Below is a small trained network, with its code and all its weights. Each question gives an input and a target symbol and asks what happens when units are switched off, that is, made to give their printed mean instead of their output.

import numpy as np


def w(rows, s, z=0):
    codes = np.array(rows[::2]) - 128.0
    scale = np.full(codes.shape[1], s)
    scale[-1] = z or s
    return codes * scale


def f(y):
    return y / 2 * (1 + np.tanh(0.7978845608 * (y + 0.044715 * y**3)))


def softmax(a):
    e = np.exp(a - a.max(-1, keepdims=True))
    return e / e.sum(-1, keepdims=True)


def log_softmax(a):
    a = a - a.max(-1, keepdims=True)
    return a - np.log(np.exp(a).sum(-1, keepdims=True))


def net(x, mask):
    ids = ['ΔΠΣΦΨβγεζητ'.index(c) for c in x.split()]
    T = len(ids)
    res = E[ids] + P[:T]
    q, k, v = (res @ M[0].T for M in (Q, K, V))
    z = softmax(np.where(np.tri(T) > 0, q @ k.T / 4**0.5, -1e9)) @ v
    res = res + np.where(mask[0], z, O[0][:, -1]) @ O[0][:, :-1]
    y = f(res @ A[0][:, :-1].T + A[0][:, -1])
    res = res + np.where(mask[1:9], y, B[0][:, -1]) @ B[0][:, :-1]
    return log_softmax(res[-1] @ U[:, :-1].T + U[:, -1])


Q, K, V, O, A, B = {}, {}, {}, {}, {}, {}
E = w([
[159,75,116,53],'Δ',
[109,70,168,64],'Π',
[196,47,194,57],'Σ',
[170,201,151,68],'Φ',
[56,85,131,119],'Ψ',
[98,69,167,140],'β',
[3,100,122,158],'γ',
[31,104,89,128],'ε',
[145,48,232,65],'ζ',
[89,104,51,107],'η',
[81,106,34,146],'τ',
],0.016)
P = w([
[85,195,155,28],'0',
[85,89,131,49],'1',
[85,83,131,55],'2',
[86,79,134,59],'3',
[91,67,136,57],'4',
[90,62,136,51],'5',
[95,55,140,53],'6',
[93,54,144,49],'7',
[100,49,144,50],'8',
[91,49,142,41],'9',
[88,45,145,37],'10',
[88,42,145,28],'11',
[87,45,132,31],'12',
[97,36,114,2],'13',
],0.0058)
Q[0] = w([
[8,63,125,77],'head 0',
[153,63,150,217],'head 0',
[155,230,123,222],'head 0',
[105,66,106,68],'head 0',
],0.016)
K[0] = w([
[156,216,166,133],'head 0',
[125,66,177,185],'head 0',
[99,7,110,122],'head 0',
[130,251,136,116],'head 0',
],0.015)
V[0] = w([
[127,121,76,76],'head 0',
[119,160,5,118],'head 0',
[38,97,145,34],'head 0',
[212,117,159,55],'head 0',
],0.014)
O[0] = w([
[154,188,225,173,175],'head 0',
[149,135,202,245,127],'head 0',
[102,141,216,100,250],'head 0',
[167,250,119,107,179],'head 0',
],0.017)
A[0] = w([
[160,108,205,41,126],'neuron 0',
[174,203,155,73,62],'neuron 1',
[52,59,214,77,213],'neuron 2',
[176,2,159,209,49],'neuron 3',
[39,81,187,154,141],'neuron 4',
[68,45,66,37,254],'neuron 5',
[8,103,134,108,236],'neuron 6',
[166,203,17,213,174],'neuron 7',
],0.0081,0.0058)
B[0] = w([
[117,147,105,162,254],'neuron 0',
[29,104,102,143,238],'neuron 1',
[198,161,56,102,254],'neuron 2',
[58,104,96,138,181],'neuron 3',
[143,74,125,198,204],'neuron 4',
[136,47,246,129,165],'neuron 5',
[182,136,111,86,179],'neuron 6',
[145,137,183,105,129],'neuron 7',
],0.011,0.027)
U = w([
[152,212,221,139,127],'Δ',
[187,204,54,107,236],'Π',
[62,117,34,143,124],'Σ',
[110,118,152,139,76],'Φ',
[255,210,142,125,152],'Ψ',
[191,148,244,100,94],'β',
[126,90,124,127,188],'γ',
[174,170,10,170,147],'ε',
[102,100,175,90,28],'ζ',
[181,159,213,175,153],'η',
[59,88,102,182,1],'τ',
],0.009,0.007)

Each question gives the input, a string of symbols that net reads in full, and the target symbol t.
The units are the heads (4 rows each of Q, K, V and O) and the neurons (one row each of A and B). Each row of codes is followed by its name. A weight is (code - 128) times the scale printed after its matrix; where a second scale follows, it is the last column's (O, A, B and U).
mask holds one flag per unit, heads first, then neurons. A switched-off unit (its flag False) gives its mean, the last column of its rows in O or B, instead of its output. The means were averaged over made-up inputs and are rounded, as every weight is.
A unit's drop is (log p(t) with every unit on - log p(t) with that unit switched off) / (log p(t) with every unit on - log p(t) with every unit switched off).
The circuit of an input: a set's keep is (log p(t) with only the set's units on - log p(t) with every unit switched off) / (log p(t) with every unit on - log p(t) with every unit switched off). Starting from all 9 units, units are removed one at a time, each time the one whose removal leaves the highest keep (on an exact tie, the one counted first), for as long as the keep stays at least 0.8.
units of the circuit, in order: the units of the circuit, biggest drop first
unit that matters most: the unit with the biggest drop
top k neurons: the k neurons with the biggest drops, biggest first
input ζ ζ Δ τ η, target ζ: units of the circuit, in order	(neuron 5; head 0)
input ζ Π ε, target ζ: units of the circuit, in order	(neuron 5; head 0)
input Ψ η ζ η Σ η Σ, target Ψ: units of the circuit, in order	(neuron 2; neuron 1; head 0)
input Ψ Δ Δ η Π η, target Ψ: unit that matters most	neuron 1
input Ψ Ψ Δ, target Ψ: units of the circuit, in order	(neuron 2; head 0; neuron 1; neuron 3)
input Π Ψ η η η Σ ε Δ τ η β, target Π: units of the circuit, in order	(head 0; neuron 2)
input β τ Π ζ η Ψ η η Δ Δ ζ, target β: units of the circuit, in order	(neuron 5; head 0; neuron 1; neuron 3)
input Δ Δ ε τ, target Δ: units of the circuit, in order	(head 0; neuron 2)
input γ Δ Φ τ, target Δ: units of the circuit, in order	(neuron 2; head 0; neuron 7; neuron 3)
input γ γ γ Π, target γ: units of the circuit, in order	(head 0; neuron 5; neuron 2)
input Σ Δ β Π Σ Ψ Δ η η Δ Φ Φ Δ, target Σ: units of the circuit, in order	(head 0; neuron 2; neuron 1)
input ζ Φ β η Ψ Δ Δ η Σ Δ Ψ Π ζ γ, target Δ: units of the circuit, in order	(neuron 2; head 0; neuron 3)
input Ψ Δ Φ Π τ τ τ Δ Σ τ Δ γ η, target Δ: units of the circuit, in order	(neuron 2; neuron 3; neuron 4)
input τ ε Σ γ Ψ Π β Δ η, target τ: units of the circuit, in order	(head 0)
input Φ Δ η, target Δ: units of the circuit, in order	(neuron 2; head 0; neuron 3; neuron 7)
input γ Δ β γ Δ τ Σ, target γ: units of the circuit, in order	(head 0; neuron 5; neuron 2)
input γ γ Δ ζ Δ η Δ, target γ: top 3 neurons	(neuron 5; neuron 3; neuron 2)
input ε Π η Ψ, target ε: top 2 neurons	(neuron 2; neuron 1)
input β ε ε, target β: top 2 neurons	(neuron 5; neuron 1)
input Ψ γ Δ Σ Δ β Π ζ Σ ε, target Ψ: unit that matters most	neuron 2
input Φ Δ Σ Ψ Δ Π Δ γ ε Δ Π τ β, target Δ: top 3 neurons	(neuron 2; neuron 3; neuron 4)
input γ Π Δ Π η ε ε γ, target γ: top 2 neurons	(neuron 5; neuron 2)
input η ε η γ γ Π Ψ γ τ η γ Σ, target η: top 2 neurons	(neuron 1; neuron 4)
input η Σ Π ε ε β Π ζ Δ Δ Δ Π, target η: top 2 neurons	(neuron 1; neuron 4)
input τ Σ γ γ, target τ: top 2 neurons	(neuron 3; neuron 4)
input η β β η β Π γ ζ Π ζ Δ Δ, target η: top 2 neurons	(neuron 1; neuron 4)
input Ψ η τ, target Ψ: unit that matters most	neuron 1
input Δ Δ Δ, target Δ: top 3 neurons	(neuron 2; neuron 3; neuron 4)
input η η η ε γ β Δ Δ Δ Δ β, target η: top 2 neurons	(neuron 1; neuron 4)
